Below is a small trained network, with its code and all its weights. Each question gives an input and a class and asks what happens when units are switched off, that is, made to give their printed mean instead of their output.

import numpy as np


def w(rows, s, z=0):
    codes = np.array(rows[::2]) - 128.0
    scale = np.full(codes.shape[1], s)
    scale[-1] = z or s
    return codes * scale


def f(y):
    return y / 2 * (1 + np.tanh(0.7978845608 * (y + 0.044715 * y**3)))


def log_softmax(a):
    a = a - a.max(-1, keepdims=True)
    return a - np.log(np.exp(a).sum(-1, keepdims=True))


def net(x, mask):
    res = np.array(x, float).reshape(1, 3) / 4 @ E
    y = f(res @ A[0][:, :-1].T + A[0][:, -1])
    res = res + np.where(mask, y, B[0][:, -1]) @ B[0][:, :-1]
    return log_softmax(res[-1] @ U[:, :-1].T + U[:, -1])


A, B = {}, {}
E = w([
[52,7,254,33,123,135,122],'x0',
[157,41,63,131,22,120,25],'x1',
[7,159,82,119,63,36,176],'x2',
],0.0063)
A[0] = w([
[77,73,209,37,136,125,102,17],'n0',
[81,60,205,40,137,124,112,27],'n1',
[211,101,188,126,186,244,80,97],'n2',
[26,150,120,97,44,25,193,81],'n3',
[18,140,113,107,74,14,175,64],'n4',
[76,64,206,40,139,125,108,2],'n5',
[83,53,209,44,128,132,127,26],'n6',
[222,92,181,119,183,231,95,93],'n7',
[89,70,209,38,132,105,110,27],'n8',
[90,203,213,103,237,131,229,2],'n9',
[159,29,74,117,3,106,14,25],'n10',
],0.005,0.00091)
B[0] = w([
[181,197,85,154,160,71,91,197],'n0',
[178,193,75,165,159,76,95,200],'n1',
[110,36,201,188,49,114,227,237],'n2',
[127,63,197,185,55,127,184,198],'n3',
[115,44,210,193,44,131,209,193],'n4',
[179,172,92,158,172,74,77,197],'n5',
[184,188,100,175,176,81,74,203],'n6',
[131,59,222,183,39,133,210,232],'n7',
[195,184,88,169,169,78,92,194],'n8',
[22,119,111,2,193,247,73,228],'n9',
[25,139,94,8,198,236,65,255],'n10',
],0.0056,0.0044)
U = w([
[134,49,194,182,67,114,186,120],'0',
[196,216,72,176,155,73,102,254],'1',
[69,123,119,8,154,197,106,10],'2',
],0.013,0.0016)

Each question gives the input, the list of numbers given to net, and the class t.
The units are the neurons (one row each of A and B). Each row of codes is followed by its name. A weight is (code - 128) times the scale printed after its matrix; where a second scale follows, it is the last column's (A, B and U).
mask holds one flag per neuron, in row order. A switched-off neuron (its flag False) gives its mean, the last column of its row in B, instead of its output. The means were averaged over made-up inputs and are rounded, as every weight is.
A unit's drop is (log p(t) with every unit on - log p(t) with that unit switched off) / (log p(t) with every unit on - log p(t) with every unit switched off).
The circuit of an input: a set's keep is (log p(t) with only the set's units on - log p(t) with every unit switched off) / (log p(t) with every unit on - log p(t) with every unit switched off). Starting from all 11 units, units are removed one at a time, each time the one whose removal leaves the highest keep (on an exact tie, the one counted first), for as long as the keep stays at least 0.8.
circuit, biggest first: the units of the circuit, biggest drop first
most important unit: the unit with the biggest drop
top k neurons: the k neurons with the biggest drops, biggest first
drop when u is switched off: that unit's drop, to one decimal
input [4,-4,0], class 1: most important unit	n10
input [1,4,-1], class 2: circuit, biggest first	n10, n4
input [-6,-4,8], class 0: top 2 neurons	n4, n3
input [-3,-5,2], class 2: circuit, biggest first	n9, n6
input [0,4,-3], class 2: top 3 neurons	n10, n4, n3
input [-5,-8,4], class 2: drop when n9 is switched off	0.5
input [-6,-8,1], class 2: drop when n9 is switched off	0.6
input [6,6,-5], class 1: drop when n0 is switched off	0.2
input [8,8,7], class 1: drop when n5 is switched off	0.2
input [-6,-6,-8], class 0: top 2 neurons	n2, n7
input [-7,6,7], class 0: circuit, biggest first	n4, n3
